Here is a tiny trained network, its code and every weight. The questions are about switching its units off for an input and a class, where a switched-off unit gives its printed mean instead of its output.

import numpy as np


def w(rows, s, z=0):
    codes = np.array(rows[::2]) - 128.0
    scale = np.full(codes.shape[1], s)
    scale[-1] = z or s
    return codes * scale


def norm(h):
    return h / np.sqrt((h * h).mean(-1, keepdims=True) + 1e-5)


def f(y):
    return y / 2 * (1 + np.tanh(0.7978845608 * (y + 0.044715 * y**3)))


def log_softmax(a):
    a = a - a.max(-1, keepdims=True)
    return a - np.log(np.exp(a).sum(-1, keepdims=True))


def net(x, mask):
    res = np.array(x, float).reshape(1, 4) / 4 @ E
    u = 0
    for l in range(2):
        y = f(norm(res) @ A[l][:, :-1].T + A[l][:, -1])
        res = res + np.where(mask[u : u + 9], y, B[l][:, -1]) @ B[l][:, :-1]
        u += 9
    return log_softmax(norm(res)[-1] @ U[:, :-1].T + U[:, -1])


A, B = {}, {}
E = w([
[127,136,131,160,99,135,132,125],'x0',
[103,174,253,103,170,154,128,105],'x1',
[117,169,178,76,84,59,121,146],'x2',
[141,184,87,64,74,167,130,107],'x3',
],0.0081)
A[0] = w([
[94,146,139,155,194,165,124,53,175],'L0N0',
[101,189,241,94,156,215,175,118,253],'L0N1',
[143,105,108,71,136,237,114,98,87],'L0N2',
[148,195,116,61,74,154,111,178,64],'L0N3',
[124,106,78,100,77,117,176,95,127],'L0N4',
[164,225,62,121,154,205,133,24,64],'L0N5',
[171,114,130,50,51,143,83,182,144],'L0N6',
[144,105,172,116,96,66,90,141,118],'L0N7',
[254,91,106,148,180,120,114,137,177],'L0N8',
],0.0089,0.0038)
B[0] = w([
[122,34,179,59,73,191,170,246,182],'L0N0',
[182,29,183,139,84,41,145,128,255],'L0N1',
[114,219,188,156,148,54,131,112,166],'L0N2',
[46,97,133,45,91,168,191,87,164],'L0N3',
[39,136,149,165,209,197,132,181,158],'L0N4',
[176,205,126,126,210,2,106,145,183],'L0N5',
[83,99,104,189,126,241,101,178,164],'L0N6',
[123,238,41,165,232,99,111,174,152],'L0N7',
[146,118,92,197,142,231,144,83,185],'L0N8',
],0.0064,0.0099)
A[1] = w([
[134,53,205,59,81,173,96,125,148],'L1N0',
[145,113,147,176,130,123,215,164,255],'L1N1',
[115,158,50,198,180,104,78,170,92],'L1N2',
[106,85,165,103,63,97,153,71,73],'L1N3',
[105,102,85,169,144,206,169,41,156],'L1N4',
[112,184,80,157,208,128,93,152,67],'L1N5',
[72,136,22,95,106,146,75,111,106],'L1N6',
[137,136,211,89,132,2,116,56,108],'L1N7',
[143,188,197,128,102,122,145,91,122],'L1N8',
],0.0094,0.003)
B[1] = w([
[3,213,40,123,75,166,107,91,220],'L1N0',
[176,126,144,52,178,183,136,187,240],'L1N1',
[103,233,115,129,96,107,140,1,231],'L1N2',
[128,150,79,134,81,109,114,77,173],'L1N3',
[207,76,175,122,146,19,63,174,218],'L1N4',
[33,199,138,157,60,127,119,77,190],'L1N5',
[95,94,187,77,116,164,170,143,182],'L1N6',
[204,148,75,181,211,151,122,128,254],'L1N7',
[90,81,138,216,169,123,68,156,157],'L1N8',
],0.0082,0.0081)
U = w([
[249,90,154,168,174,95,84,134,165],'0',
[72,193,86,176,73,127,92,47,2],'1',
[83,52,174,65,94,237,194,202,223],'2',
],0.016,0.0017)

Each question gives the input, the list of numbers given to net, and the class t.
The units are the neurons (one row each of A and B). Each row of codes is followed by its name. A weight is (code - 128) times the scale printed after its matrix; where a second scale follows, it is the last column's (A, B and U).
mask holds one flag per neuron, layer by layer. A switched-off neuron (its flag False) gives its mean, the last column of its row in B, instead of its output. The means were averaged over made-up inputs and are rounded, as every weight is.
A unit's drop is (log p(t) with every unit on - log p(t) with that unit switched off) / (log p(t) with every unit on - log p(t) with every unit switched off).
The circuit of an input: a set's keep is (log p(t) with only the set's units on - log p(t) with every unit switched off) / (log p(t) with every unit on - log p(t) with every unit switched off). Starting from the 12 units with the biggest drops (on a tie, the unit counted first), units are removed one at a time, each time the one whose removal leaves the highest keep (on an exact tie, the one counted first), for as long as the keep stays at least 0.8.
units of the circuit, in order: the units of the circuit, biggest drop first
top k neurons: the k neurons with the biggest drops, biggest first
top k neurons in layer l: the k neurons of layer l with the biggest drops, biggest first
drop of u: that unit's drop, to one decimal
input [-4,8,-2,0], class 2: top 2 neurons in layer 1 => [L1N0 L1N4]
input [6,-4,6,-7], class 1: top neuron => [L0N7]
input [-8,4,0,7], class 0: top 2 neurons in layer 1 => [L1N7 L1N2]
input [6,8,-1,6], class 0: top 2 neurons in layer 1 => [L1N7 L1N2]
input [2,-5,0,0], class 0: top 4 neurons => [L1N0 L1N4 L0N5 L0N7]
input [-1,4,-1,1], class 0: top 3 neurons => [L0N1 L1N7 L0N6]
input [0,2,-7,-8], class 2: top 2 neurons => [L0N0 L1N7]
input [5,-1,1,-7], class 1: top 2 neurons => [L0N1 L0N7]
input [5,-6,-2,-1], class 0: top 4 neurons => [L1N4 L0N5 L1N0 L0N7]
input [-4,1,-7,-2], class 2: top 3 neurons => [L0N0 L1N7 L0N7]
input [-7,8,-8,3], class 0: top 4 neurons => [L0N5 L0N2 L1N7 L0N1]
input [-8,2,-1,4], class 0: top 2 neurons => [L0N5 L0N2]
input [-5,0,7,-4], class 1: top 3 neurons in layer 0 => [L0N7 L0N1 L0N0]
input [4,8,-3,-6], class 2: units of the circuit, in order => [L0N0]
input [5,4,2,0], class 0: top 2 neurons in layer 0 => [L0N1 L0N6]
input [-8,-3,7,-6], class 1: top 2 neurons => [L0N7 L0N1]
input [-3,-2,7,-8], class 1: drop of L0N1 => 0.7
input [7,0,-6,0], class 0: drop of L0N1 => 0.5
input [-5,-1,5,-3], class 1: drop of L1N4 => 0.0
input [-1,-3,8,3], class 2: drop of L0N3 => 0.3
input [4,-2,2,-6], class 1: top neuron => [L0N1]
